Below is a small trained network, with its code and all its weights. Each question gives an input and a class and asks what happens when units are switched off, that is, made to give their printed mean instead of their output.

import numpy as np


def w(rows, s, z=0):
    codes = np.array(rows[::2]) - 128.0
    scale = np.full(codes.shape[1], s)
    scale[-1] = z or s
    return codes * scale


def f(y):
    return np.maximum(y, 0)


def log_softmax(a):
    a = a - a.max(-1, keepdims=True)
    return a - np.log(np.exp(a).sum(-1, keepdims=True))


def net(x, mask):
    res = np.array(x, float).reshape(1, 3) / 4 @ E
    y = f(res @ A[0][:, :-1].T + A[0][:, -1])
    res = res + np.where(mask, y, B[0][:, -1]) @ B[0][:, :-1]
    return log_softmax(res[-1] @ U[:, :-1].T + U[:, -1])


A, B = {}, {}
E = w([
[39,174,63,9,196,163,91,149,110,177],'x0',
[117,106,45,59,148,177,208,190,180,71],'x1',
[143,71,65,123,161,181,54,60,200,119],'x2',
],0.013)
A[0] = w([
[163,102,72,107,158,151,84,103,134,188,90],'N1',
[130,199,185,132,86,147,205,186,64,126,137],'N2',
[122,180,163,175,190,114,38,123,93,197,99],'N3',
[145,117,140,123,157,87,123,90,109,163,224],'N4',
[27,181,86,75,214,124,89,126,113,213,153],'N5',
[117,190,189,89,148,36,167,231,73,108,77],'N6',
[161,110,147,149,160,84,37,77,93,147,132],'N7',
[101,191,201,140,119,98,35,116,135,183,83],'N8',
[136,134,102,102,128,149,189,178,168,29,115],'N9',
[149,175,49,165,199,163,218,203,139,52,104],'N10',
[149,42,123,133,114,191,61,74,197,171,83],'N11',
[132,153,137,174,103,84,80,102,60,209,80],'N12',
[186,40,156,155,54,111,149,130,146,70,91],'N13',
[114,125,48,116,122,117,151,194,185,78,236],'N14',
[183,78,98,188,113,73,125,148,116,35,95],'N15',
[124,68,151,207,152,164,156,99,139,100,148],'N16',
[132,13,86,153,104,187,104,51,154,150,161],'N17',
[77,172,130,118,126,66,165,169,70,145,174],'N18',
[157,115,76,146,136,152,182,150,159,88,223],'N19',
[111,135,106,74,56,133,113,112,118,149,254],'N20',
[105,132,131,137,102,92,169,122,96,169,206],'N21',
[110,118,206,163,156,94,75,87,111,161,107],'N22',
[101,101,124,75,100,111,174,163,158,90,75],'N23',
[120,179,170,187,109,155,58,115,64,254,106],'N24',
[189,56,159,194,120,108,141,113,157,58,126],'N25',
[115,87,52,189,153,162,42,78,194,121,134],'N26',
[126,142,151,131,76,39,226,142,110,179,169],'N27',
[187,70,154,173,109,122,148,138,148,154,72],'N28',
[108,159,95,89,184,135,58,162,151,149,124],'N29',
[171,130,147,78,124,143,55,97,174,106,195],'N30',
[170,46,118,129,169,159,100,75,167,110,102],'N31',
[71,168,125,31,186,131,103,110,122,222,92],'N32',
],0.0076,0.0086)
B[0] = w([
[122,160,88,187,163,178,127,186,122,194,171],'N1',
[152,234,75,131,191,150,85,168,168,133,200],'N2',
[154,57,101,103,102,166,185,123,125,70,192],'N3',
[190,92,208,46,61,27,95,18,205,100,188],'N4',
[87,106,188,116,162,85,133,156,25,192,255],'N5',
[132,187,42,171,227,199,113,191,185,159,200],'N6',
[212,56,70,79,123,145,112,77,103,30,195],'N7',
[207,72,98,89,93,157,210,171,102,147,187],'N8',
[150,73,104,56,145,109,211,55,119,78,200],'N9',
[138,89,88,101,122,147,194,65,151,64,205],'N10',
[186,143,71,186,186,213,139,198,171,161,200],'N11',
[142,87,38,69,119,185,194,133,138,59,185],'N12',
[46,88,145,121,199,101,168,189,98,205,198],'N13',
[194,113,176,41,139,90,164,71,173,101,235],'N14',
[36,62,157,152,163,93,152,179,47,181,184],'N15',
[50,117,174,140,174,63,125,124,90,174,185],'N16',
[198,199,138,184,176,157,128,178,146,127,220],'N17',
[188,174,148,185,144,162,123,156,162,153,202],'N18',
[164,128,164,86,101,79,127,40,102,108,215],'N19',
[183,132,254,112,111,61,73,110,100,102,204],'N20',
[203,166,147,92,182,89,118,148,178,106,183],'N21',
[147,70,83,81,93,87,194,116,143,106,186],'N22',
[142,92,49,111,93,172,194,122,106,88,163],'N23',
[136,102,62,50,118,134,175,99,137,59,207],'N24',
[51,88,211,158,169,101,156,208,48,158,212],'N25',
[192,175,79,129,215,166,104,164,173,163,223],'N26',
[213,182,120,149,212,132,102,163,150,169,198],'N27',
[78,89,104,126,188,186,200,173,51,181,168],'N28',
[105,99,170,147,150,81,129,178,59,140,197],'N29',
[173,199,149,127,179,115,95,160,171,116,196],'N30',
[153,153,95,182,135,182,96,178,150,141,192],'N31',
[54,81,174,122,158,136,144,181,44,157,221],'N32',
],0.0057,0.015)
U = w([
[148,80,68,90,120,133,185,109,131,50,80],'0',
[62,109,177,146,142,117,145,182,74,180,92],'1',
[157,224,67,173,152,158,117,180,170,150,98],'2',
[180,166,246,116,120,68,87,77,159,96,255],'3',
[69,171,131,178,64,152,120,103,108,98,84],'4',
[55,155,88,162,70,140,100,102,169,132,88],'5',
[52,155,97,156,91,129,98,107,167,128,85],'6',
],0.012,0.0084)

Each question gives the input, the list of numbers given to net, and the class t.
The units are the neurons (one row each of A and B). Each row of codes is followed by its name. A weight is (code - 128) times the scale printed after its matrix; where a second scale follows, it is the last column's (A, B and U).
mask holds one flag per neuron, in row order. A switched-off neuron (its flag False) gives its mean, the last column of its row in B, instead of its output. The means were averaged over made-up inputs and are rounded, as every weight is.
A unit's drop is (log p(t) with every unit on - log p(t) with that unit switched off) / (log p(t) with every unit on - log p(t) with every unit switched off).
The circuit of an input: a set's keep is (log p(t) with only the set's units on - log p(t) with every unit switched off) / (log p(t) with every unit on - log p(t) with every unit switched off). Starting from the 12 units with the biggest drops (on a tie, the unit counted first), units are removed one at a time, each time the one whose removal leaves the highest keep (on an exact tie, the one counted first), for as long as the keep stays at least 0.8.
units of the circuit, in order: the units of the circuit, biggest drop first
most important unit: the unit with the biggest drop
k most important neurons: the k neurons with the biggest drops, biggest first
drop of u: that unit's drop, to one decimal
input [1,-4,-3], class 0: units of the circuit, in order : [N12, N24]
input [-3,-4,4], class 0: most important unit : N7
input [3,-1,-2], class 3: units of the circuit, in order : [N13, N28, N11]
input [-6,-3,-7], class 2: 3 most important neurons : [N2, N27, N6]
input [1,-3,-3], class 3: 3 most important neurons : [N11, N26, N4]
input [5,3,-2], class 1: 2 most important neurons : [N5, N32]
input [-5,-5,1], class 0: 2 most important neurons : [N7, N5]
input [7,-4,-8], class 2: 2 most important neurons : [N6, N2]
input [-8,-7,-7], class 1: 3 most important neurons : [N25, N13, N15]
input [0,3,4], class 2: 2 most important neurons : [N4, N26]
input [7,4,6], class 1: 2 most important neurons : [N5, N32]
input [1,-4,7], class 2: drop of N18 : 0.0
input [5,-7,-6], class 0: drop of N24 : 0.1
input [-1,-6,-8], class 2: drop of N27 : 0.1
input [-8,2,7], class 1: units of the circuit, in order : [N25]
